[128 = 0]
[122 134 113 118 145 156 124 138 142 118 129 137 164 134 110 158 128 125
 121 132 141 119 135 150 137 128 132 130 135 160 151 138 130 107 152 154
  83 183 100 111 151 154 131 135  90 162 151  80 128 123 107 141 114 129
 113 142 131 118 159 133 140 140 156 108 142 104 159 127 100 100 119 127
 110 118 129 126 120 104  60 120 100 112 129 144  93 114 152 123 133 106
 107 203 125 162 105  97  77 145] : 8
[102 118 140 138 129 115 130 151 110  99 138 130 128 129 164 121  96 132
 142 113 134 156 123 135 118 107 136 120 135 110 139 113 117 152 115 114
  39 109 107 133 100 116 109 154 138 101  99 180 127 142 136 100 139 134
 171  90 128 120  84 121 100 108  97 102 131 161 113  98 107 131 134 120
 138  87 117 127 122 163 181 128 235 129 119 118 122 134 102 142 128 154
 166 133 108  85 163 153 199 131] : 9
[166 126 139 122 144 138 108 112 127 184 111 126  95 118 116  82 164 120
 131 128 143  99 139 121 128 144 119 113 117 132  87 112 141  98 136 141
 213 120 186 144 167 133 147 117 146 117 123 127 135 123 127 146 119 134
 114 146 146 138 184 116 126 131 138 213 123 116 145 146 152 161 124 121
 127 200 121 148 146  85 160 125  25 143 135 129  90 125 131 117 123 103
 109  57 146 166 178 171 104 102] : 6
[127 124 154 132 144 105 116  98 124 165 120 124  82 119 127  73 161 111
 144 131 162 125 114 146 122 135 141 115 108 112  91 115 142 137 123 107
 224 116 211 153 141 126 153 151 189 102 109 156 133 116 148 153 110 124
 124  97 136 145 180 106 143 139  81 228 134 129 112 143 125 167 121 125
 136 255 122 141 127 101 215 127  39 171 130 128 157 146 123 109 117 122
 103  56 154 138 165 251 167 107] : 2
[ 87 133 142 139 153  95 134 103 137 123 138 137 123 114 125 159 142 104
 142 138 151 151  98 157 122 124 159 133 115 120 112 139 131 160 112  82
 157 138 166 140 107 124 152 163 172 111 109 123 128 113 136 148 111 117
 127  73 123 135 163 119 174 151  84 184 152 125  89 152  68 164 118 125
 137 255 127 120  83 110 164 124  73 170 130 152 172 149 134 102 125 116
  75 147 152 110 114 249 163 138] : 0
[153 119 141 124 108 155 109 145 111 143 118 114 110 137 140  91 118 133
 131 120 134 110 149 141 127 127 111 117 130 134 133 100 130 113 136 152
 112 141 138 131 149 114 115 119 126 118 113 162 134 134 124 122 139 140
 143 143 142 128 107 123  92 116 108 152 108 128 130 114 163 117 131 127
 141  47 120 140 157 129 131 121 138  68 127  94  87 123 118 146 126 140
 170  21 121 144 170  85 129 112] : 10
[106 121 142 129 101 124 128 155 118 120 140 113  92 139 146 111 114 140
 134 125 129 109 133 126 121 119 111 119 130 117 148 110 133 166 122 149
  96 100 119 138 147 105 116 119 157 106 117 182 133 137 134 126 155 138
 153 127 135 137  62 130 118 100  86 124 120 147  91  84 147 127 138 125
 120  61 110 131 135 157 196 124 214  28 117  99 130 142 102 144 133 147
 185   5 125 115 139 101 159 107] : 9
[170 118 145 116 129 111 109 116 120 175 121 142 115 120 124 106 144 118
 140 127 143 125 131  98 123 158 128 107 125 137  84 112 144 113 124 130
 191 126 184 145 142 134 145 128 160 115 108 138 139 127 122 140 114 134
 133 117 145 137 181 113 126 127 124 190 136 126 141 126 143 147 126 114
 126 113 126 145 151 105 209 136  76 192 134 126  69 120 124 124 111 106
 125  49 130 154 185 168 129 103] : 5
[128 125 125 117 139 149 118 140 128 104 141 137 189 120 143 191  91 116
 140 121 153 174 120 175 123 131 154 134 127 163 164 137 123 103 136 123
  33 234 120 114 116 112 127 177  67 144  90 118 121 121  99 128  99 134
 157 117 123 108 109 114 149 145  95 105 143 120 137 139  46  90 116 120
 162  89 142 120 111 149  82 126 141  64 127 137  98 115 139 138 131 140
 103 142 110 132 108  99 169 163] : 8
[ 76 127 136 126 130 125 134 148 125 102 152 139 158 126 142 173 115 120
 129 124 145 144 103 131 120 129 134 109 140 132 143 130 116 156 125 144
  74 129  88 129 126 149 128 155 131 141 137 129 126 130 125 135 123 135
 146  97 126 125 114 131 151 115 106  88 151 149 116  84  68 105 121 113
 110 118 127 124  99 156 149 128 220 110 114 140 121 136 118 127 135 122
 148 123 118 115 111 181 168 139] : 5
[177 145  99 113 113 119 124  87 147 136 101 132 123 121  96 117 155 119
 116 142 121 112 132 124 133 148 125 140 135 157 113 135 128  95 129 128
 231 161 146 125 139 120 149 104  96 154 139  92 124 110 107 150 120 124
  93 171 138 125 195 121 157 148 146 160 126  95 124 188 109 116 110 136
 146 189 165 130 121  84  42 134   2 170 144 138 128 128 159 114 122 109
  54 132 154 165  96 108  86 137] : 4
[167 125 118 121 137 165 104 129 128 124 119 136 171 123 127 139 102 126
 130 120 137 158 134 158 127 138 143 140 126 161 127 123 131  67 132 125
  41 237 121 110 119 130 124 142  50 145 106 104 118 135 105 116 105 129
 143 139 127 111 111 112 126 141 150 108 128 104 166 176  79  94 122 127
 169  94 141 124 133 129  50 133  77 154 136 135 104 114 142 142 119 128
  96 205 107 139 145  99 118 153] : 9
[ 92 122 156 129 131  67 126 140 120 144 157 152 141 112 152 220 108  92
 156 126 150 174  85 122 110 149 160 112 130 144 121 133 131 172  89  82
 165 149 150 149  83 112 153 188 183 120  73 140 138 111 120 131 106 137
 161  50 127 129 148 116 185 133  42 189 166 139  68 119  43 140 120 104
 149 141 119 125  99 144 250 127 166 134 119 159  95 142 122 119 111 114
 106   1 143 106 144 249 230 137] : 0
[ 98 115 149 144 141 114 131 144 109 107 140 127 124 129 166 114 103 127
 147 110 142 159 114 134 119 106 141 123 125 103 129 112 117 156 111 106
  60 108 126 139 100 117 114 167 149  94  93 189 126 141 150  99 131 132
 170  77 123 124  82 119 105 107  86 119 130 165 113  99 106 133 136 123
 141 123 113 129 121 165 201 130 225 136 120 118 145 141  99 143 126 157
 160 148 114  82 169 185 205 130] : 8
[ 87 115 159 121  85  97 124 164 110 139 152 120 115 143 149 163  93 126
 147 127 135 131 115 124 120 141 123 109 129 128 156 114 137 184 107 142
 136 149 130 144 127  97 127 143 183 121  85 188 142 124 130 130 140 142
 168  96 131 135  67 125 142 105  33 143 131 147  59  92 120 111 137 116
 132   1 111 124 137 167 255 124 237   1 113 107 100 140 101 147 121 146
 185   1 122 109 143 101 195 111] : 8
